Here is a tiny trained network, its code and every weight. The questions are about switching its units off for an input and a class, where a switched-off unit gives its printed mean instead of its output.

import numpy as np


def w(rows, s, z=0):
    codes = np.array(rows[::2]) - 128.0
    scale = np.full(codes.shape[1], s)
    scale[-1] = z or s
    return codes * scale


def norm(h):
    return h / np.sqrt((h * h).mean(-1, keepdims=True) + 1e-5)


def f(y):
    return y / 2 * (1 + np.tanh(0.7978845608 * (y + 0.044715 * y**3)))


def log_softmax(a):
    a = a - a.max(-1, keepdims=True)
    return a - np.log(np.exp(a).sum(-1, keepdims=True))


def net(x, mask):
    res = np.array(x, float).reshape(1, 8) / 4 @ E
    u = 0
    for l in range(4):
        y = f(norm(res) @ A[l][:, :-1].T + A[l][:, -1])
        res = res + np.where(mask[u : u + 14], y, B[l][:, -1]) @ B[l][:, :-1]
        u += 14
    return log_softmax(norm(res)[-1] @ U[:, :-1].T + U[:, -1])


A, B = {}, {}
E = w([
[128,129,128],'x0',
[128,128,128],'x1',
[129,126,129],'x2',
[175,140,186],'x3',
[128,129,129],'x4',
[129,127,129],'x5',
[80,85,193],'x6',
[87,253,156],'x7',
],0.011)
A[0] = w([
[187,142,213,83],'L0N0',
[166,84,24,45],'L0N1',
[41,77,208,140],'L0N2',
[158,242,100,29],'L0N3',
[112,99,102,149],'L0N4',
[46,112,162,154],'L0N5',
[10,253,164,94],'L0N6',
[143,213,57,121],'L0N7',
[200,159,78,56],'L0N8',
[176,209,179,3],'L0N9',
[147,56,152,140],'L0N10',
[143,240,107,10],'L0N11',
[222,181,233,131],'L0N12',
[72,113,84,199],'L0N13',
],0.013,0.007)
B[0] = w([
[96,156,93,161],'L0N0',
[121,55,81,165],'L0N1',
[84,67,128,202],'L0N2',
[16,176,89,180],'L0N3',
[107,105,95,148],'L0N4',
[143,71,141,175],'L0N5',
[250,138,190,254],'L0N6',
[121,98,43,193],'L0N7',
[97,102,165,144],'L0N8',
[60,165,168,152],'L0N9',
[127,130,88,185],'L0N10',
[56,177,87,171],'L0N11',
[56,140,92,217],'L0N12',
[132,85,85,182],'L0N13',
],0.014,0.0082)
A[1] = w([
[109,141,254,2],'L1N0',
[157,188,78,14],'L1N1',
[205,107,40,78],'L1N2',
[51,108,70,99],'L1N3',
[91,103,209,70],'L1N4',
[167,186,30,97],'L1N5',
[129,103,236,138],'L1N6',
[43,151,85,65],'L1N7',
[28,120,242,130],'L1N8',
[131,219,129,36],'L1N9',
[85,186,195,163],'L1N10',
[167,193,35,88],'L1N11',
[149,188,76,11],'L1N12',
[69,187,179,161],'L1N13',
],0.012,0.0079)
B[1] = w([
[79,118,92,137],'L1N0',
[167,108,15,118],'L1N1',
[89,195,97,209],'L1N2',
[120,96,213,255],'L1N3',
[164,102,57,129],'L1N4',
[88,131,1,212],'L1N5',
[208,63,37,188],'L1N6',
[189,133,180,190],'L1N7',
[222,141,80,217],'L1N8',
[70,94,126,156],'L1N9',
[175,84,54,223],'L1N10',
[85,117,3,200],'L1N11',
[147,90,47,120],'L1N12',
[173,80,94,235],'L1N13',
],0.012,0.0038)
A[2] = w([
[84,100,119,17],'L2N0',
[139,151,184,187],'L2N1',
[172,122,114,20],'L2N2',
[125,184,174,9],'L2N3',
[217,93,158,152],'L2N4',
[118,214,174,2],'L2N5',
[143,88,146,77],'L2N6',
[163,119,68,106],'L2N7',
[247,166,159,126],'L2N8',
[40,152,87,97],'L2N9',
[114,70,117,103],'L2N10',
[44,124,79,54],'L2N11',
[138,113,112,44],'L2N12',
[137,180,146,37],'L2N13',
],0.016,0.0059)
B[2] = w([
[102,105,129,134],'L2N0',
[159,151,175,119],'L2N1',
[120,83,45,118],'L2N2',
[68,134,133,114],'L2N3',
[187,144,130,237],'L2N4',
[27,145,142,120],'L2N5',
[126,161,152,154],'L2N6',
[159,144,102,229],'L2N7',
[78,2,128,199],'L2N8',
[192,130,135,254],'L2N9',
[113,151,163,228],'L2N10',
[190,108,121,245],'L2N11',
[138,151,120,116],'L2N12',
[50,106,150,112],'L2N13',
],0.015,0.0054)
A[3] = w([
[92,115,141,31],'L3N0',
[138,221,79,187],'L3N1',
[126,105,83,50],'L3N2',
[123,149,70,131],'L3N3',
[68,133,101,139],'L3N4',
[115,61,219,120],'L3N5',
[57,255,117,161],'L3N6',
[197,95,117,154],'L3N7',
[155,111,220,40],'L3N8',
[156,173,248,147],'L3N9',
[78,100,113,26],'L3N10',
[154,145,173,1],'L3N11',
[57,115,97,121],'L3N12',
[78,102,114,31],'L3N13',
],0.018,0.0085)
B[3] = w([
[152,113,105,117],'L3N0',
[71,153,172,224],'L3N1',
[147,118,163,143],'L3N2',
[142,152,172,194],'L3N3',
[89,72,109,139],'L3N4',
[119,162,198,212],'L3N5',
[6,90,192,172],'L3N6',
[147,179,119,255],'L3N7',
[150,151,144,146],'L3N8',
[166,152,220,141],'L3N9',
[144,81,89,119],'L3N10',
[122,115,146,119],'L3N11',
[96,55,99,141],'L3N12',
[131,89,98,119],'L3N13',
],0.018,0.0097)
U = w([
[196,43,50,254],'0',
[73,5,198,67],'1',
[175,203,109,165],'2',
[135,129,241,126],'3',
[70,199,62,72],'4',
[225,84,181,84],'5',
[29,169,187,59],'6',
],0.026,0.0051)

Each question gives the input, the list of numbers given to net, and the class t.
The units are the neurons (one row each of A and B). Each row of codes is followed by its name. A weight is (code - 128) times the scale printed after its matrix; where a second scale follows, it is the last column's (A, B and U).
mask holds one flag per neuron, layer by layer. A switched-off neuron (its flag False) gives its mean, the last column of its row in B, instead of its output. The means were averaged over made-up inputs and are rounded, as every weight is.
A unit's drop is (log p(t) with every unit on - log p(t) with that unit switched off) / (log p(t) with every unit on - log p(t) with every unit switched off).
The circuit of an input: a set's keep is (log p(t) with only the set's units on - log p(t) with every unit switched off) / (log p(t) with every unit on - log p(t) with every unit switched off). Starting from the 12 units with the biggest drops (on a tie, the unit counted first), units are removed one at a time, each time the one whose removal leaves the highest keep (on an exact tie, the one counted first), for as long as the keep stays at least 0.8.
circuit, biggest first: the units of the circuit, biggest drop first
most important unit: the unit with the biggest drop
k most important neurons: the k neurons with the biggest drops, biggest first
k most important neurons of layer l: the k neurons of layer l with the biggest drops, biggest first
input [3,2,-3,1,7,7,5,-7], class 3: circuit, biggest first	[L0N7 L2N8 L2N10]
input [-5,1,6,-2,6,3,-7,0], class 0: circuit, biggest first	[L0N1]
input [-2,-4,-8,7,2,-6,-6,6], class 6: circuit, biggest first	[L3N6 L0N3]
input [-2,1,1,3,0,2,-7,-5], class 2: 2 most important neurons	[L0N6 L2N8]
input [-5,-7,-2,6,6,-4,7,-8], class 3: 4 most important neurons	[L0N6 L0N10 L3N5 L1N10]
input [-7,-1,0,-3,7,-7,-5,-1], class 0: 2 most important neurons	[L0N1 L0N6]
input [0,5,8,8,1,-1,8,-8], class 3: 2 most important neurons	[L0N6 L0N10]
input [-8,3,8,7,-2,0,1,-5], class 3: 3 most important neurons	[L0N7 L0N6 L0N12]
input [-6,-1,2,1,-8,-5,-2,3], class 6: 3 most important neurons of layer 1	[L1N6 L1N8 L1N4]
input [7,-4,-6,0,-5,4,-8,6], class 4: 3 most important neurons	[L0N7 L1N11 L1N5]
input [2,1,-2,1,-2,-3,6,-5], class 3: 4 most important neurons of layer 0	[L0N12 L0N7 L0N1 L0N3]
input [3,-2,-6,4,-6,-4,-1,4], class 6: 2 most important neurons	[L0N9 L3N6]
input [-8,-3,-3,4,8,6,5,-8], class 3: 2 most important neurons	[L0N6 L0N12]
input [2,-4,-4,7,1,5,-3,-2], class 2: most important unit	L0N0
input [-2,4,-5,-3,-7,1,4,8], class 5: 2 most important neurons	[L0N6 L1N6]
input [-3,-6,-5,7,8,-7,4,1], class 0: 3 most important neurons	[L1N8 L0N7 L0N3]
input [3,4,-4,-6,-2,-5,-3,-1], class 0: 2 most important neurons	[L0N6 L0N1]
input [-2,2,4,5,8,2,-8,7], class 6: 2 most important neurons	[L3N6 L0N3]
input [5,4,-8,6,1,0,-7,-3], class 2: 2 most important neurons	[L0N8 L0N6]
input [-3,-6,7,3,2,5,-2,-8], class 2: 2 most important neurons of layer 0	[L0N6 L0N12]
input [-2,0,-5,8,-3,-5,-4,-2], class 2: most important neuron of layer 0	[L0N0]
input [1,6,3,5,1,-8,-3,-4], class 2: 2 most important neurons of layer 0	[L0N6 L0N2]
input [-3,8,6,0,-7,2,-2,3], class 4: 3 most important neurons of layer 0	[L0N6 L0N7 L0N2]
input [3,0,-1,-1,8,8,1,-1], class 1: 2 most important neurons of layer 1	[L1N7 L1N8]
input [-7,2,-6,2,7,8,-1,-2], class 2: 2 most important neurons of layer 0	[L0N2 L0N6]
input [-4,-1,-8,8,6,-3,-6,-4], class 2: 2 most important neurons of layer 2	[L2N9 L2N11]
